Below are the code and all the weights of a small trained network. Each question names an input and a target symbol and asks about switching units off, where a switched-off unit gives its printed mean instead of its output.

import numpy as np


def w(rows, s, z=0):
    codes = np.array(rows[::2]) - 128.0
    scale = np.full(codes.shape[1], s)
    scale[-1] = z or s
    return codes * scale


def norm(h):
    return h / np.sqrt((h * h).mean(-1, keepdims=True) + 1e-5)


def f(y):
    return y / 2 * (1 + np.tanh(0.7978845608 * (y + 0.044715 * y**3)))


def softmax(a):
    e = np.exp(a - a.max(-1, keepdims=True))
    return e / e.sum(-1, keepdims=True)


def log_softmax(a):
    a = a - a.max(-1, keepdims=True)
    return a - np.log(np.exp(a).sum(-1, keepdims=True))


def net(x, mask):
    ids = ['ΓΔΠΣΦαβεζηλμξτψ'.index(c) for c in x.split()]
    T = len(ids)
    res = E[ids] + P[:T]
    r = norm(res)
    for j in range(2):
        rows = slice(2 * j, 2 * j + 2)
        q, k, v = (r @ M[0][rows].T for M in (Q, K, V))
        z = softmax(np.where(np.tri(T) > 0, q @ k.T / 2**0.5, -1e9)) @ v
        o = O[0][rows]
        res = res + np.where(mask[j], z, o[:, -1]) @ o[:, :-1]
    y = f(norm(res) @ A[0][:, :-1].T + A[0][:, -1])
    res = res + np.where(mask[2:6], y, B[0][:, -1]) @ B[0][:, :-1]
    return log_softmax(norm(res)[-1] @ U[:, :-1].T + U[:, -1])


Q, K, V, O, A, B = {}, {}, {}, {}, {}, {}
E = w([
[144,128,168,80],'Γ',
[151,101,90,132],'Δ',
[196,72,104,141],'Π',
[89,125,112,125],'Σ',
[140,127,153,94],'Φ',
[135,130,169,84],'α',
[144,123,170,79],'β',
[137,125,163,101],'ε',
[138,127,172,86],'ζ',
[96,118,102,255],'η',
[140,123,164,89],'λ',
[143,124,171,79],'μ',
[138,126,156,94],'ξ',
[144,125,162,82],'τ',
[141,124,164,94],'ψ',
],0.01)
P = w([
[117,172,66,2],'0',
[96,100,108,43],'1',
[79,82,136,58],'2',
[81,83,157,67],'3',
[82,87,177,76],'4',
[89,94,192,84],'5',
[94,100,205,91],'6',
[100,108,219,99],'7',
],0.0038)
Q[0] = w([
[1,136,165,30],'h0',
[54,96,204,2],'h0',
[6,245,94,248],'h1',
[162,232,56,172],'h1',
],0.0062)
K[0] = w([
[19,123,158,154],'h0',
[80,113,159,177],'h0',
[14,159,31,2],'h1',
[133,37,121,26],'h1',
],0.0083)
V[0] = w([
[152,122,99,28],'h0',
[181,22,124,118],'h0',
[209,127,92,135],'h1',
[3,119,73,157],'h1',
],0.0064)
O[0] = w([
[48,208,147,116,254],'h0',
[151,177,255,184,166],'h0',
[65,139,106,113,106],'h1',
[224,165,193,179,99],'h1',
],0.0052,0.0044)
A[0] = w([
[211,90,113,254,249],'n0',
[54,171,144,63,13],'n1',
[71,111,206,176,194],'n2',
[55,72,48,109,76],'n3',
],0.0063,0.0011)
B[0] = w([
[121,136,178,3,138],'n0',
[98,13,168,129,253],'n1',
[176,173,84,166,202],'n2',
[118,230,107,22,156],'n3',
],0.0055,0.0048)
U = w([
[21,109,135,4,251],'Γ',
[49,12,200,225,154],'Δ',
[143,99,174,240,121],'Π',
[171,230,154,165,124],'Σ',
[132,162,94,143,7],'Φ',
[143,167,94,140,43],'α',
[139,161,97,136,10],'β',
[142,185,111,145,88],'ε',
[150,166,87,147,72],'ζ',
[255,157,66,54,125],'η',
[147,146,87,150,67],'λ',
[145,140,89,142,31],'μ',
[146,167,111,148,29],'ξ',
[130,149,95,148,3],'τ',
[146,183,103,144,66],'ψ',
],0.0095,0.0046)

Each question gives the input, a string of symbols that net reads in full, and the target symbol t.
The units are the heads (2 rows each of Q, K, V and O) and the neurons (one row each of A and B). Each row of codes is followed by its name. A weight is (code - 128) times the scale printed after its matrix; where a second scale follows, it is the last column's (O, A, B and U).
mask holds one flag per unit, heads first, then neurons. A switched-off unit (its flag False) gives its mean, the last column of its rows in O or B, instead of its output. The means were averaged over made-up inputs and are rounded, as every weight is.
A unit's drop is (log p(t) with every unit on - log p(t) with that unit switched off) / (log p(t) with every unit on - log p(t) with every unit switched off).
unit that matters most: the unit with the biggest drop
top k neurons: the k neurons with the biggest drops, biggest first
heads that matter: for each layer, one digit per head in row order, 1 if its drop is at least 0.15 and else 0, layers parted by /
drop of u: that unit's drop, to one decimal
input Π μ Π, target Δ: heads that matter -> 11
input λ λ Φ β Δ ε ζ Φ, target Δ: unit that matters most -> n3
input Δ ε Δ, target Δ: top 2 neurons -> n1; n0
input Φ Π μ Π η α Σ, target η: top 2 neurons -> n1; n2
input Σ Φ μ Σ Γ ε Σ, target Π: top 3 neurons -> n2; n3; n1
input Π Δ Π Π, target Π: top 2 neurons -> n2; n1
input Σ μ Π Δ Σ λ Γ Σ, target Π: top 2 neurons -> n3; n2
input β τ Δ Δ ε ε, target Δ: top 2 neurons -> n3; n0
input η Σ Σ, target η: top 2 neurons -> n1; n0
input ξ Π Δ ζ Σ Δ Σ, target Δ: drop of h1 -> 2.6
input ζ α Σ ξ ξ Σ, target Δ: drop of h1 -> 2.1
input Φ ζ α τ β Σ τ Π, target Γ: drop of h1 -> 0.9
input Π Σ Π, target Δ: drop of n0 -> 0.4
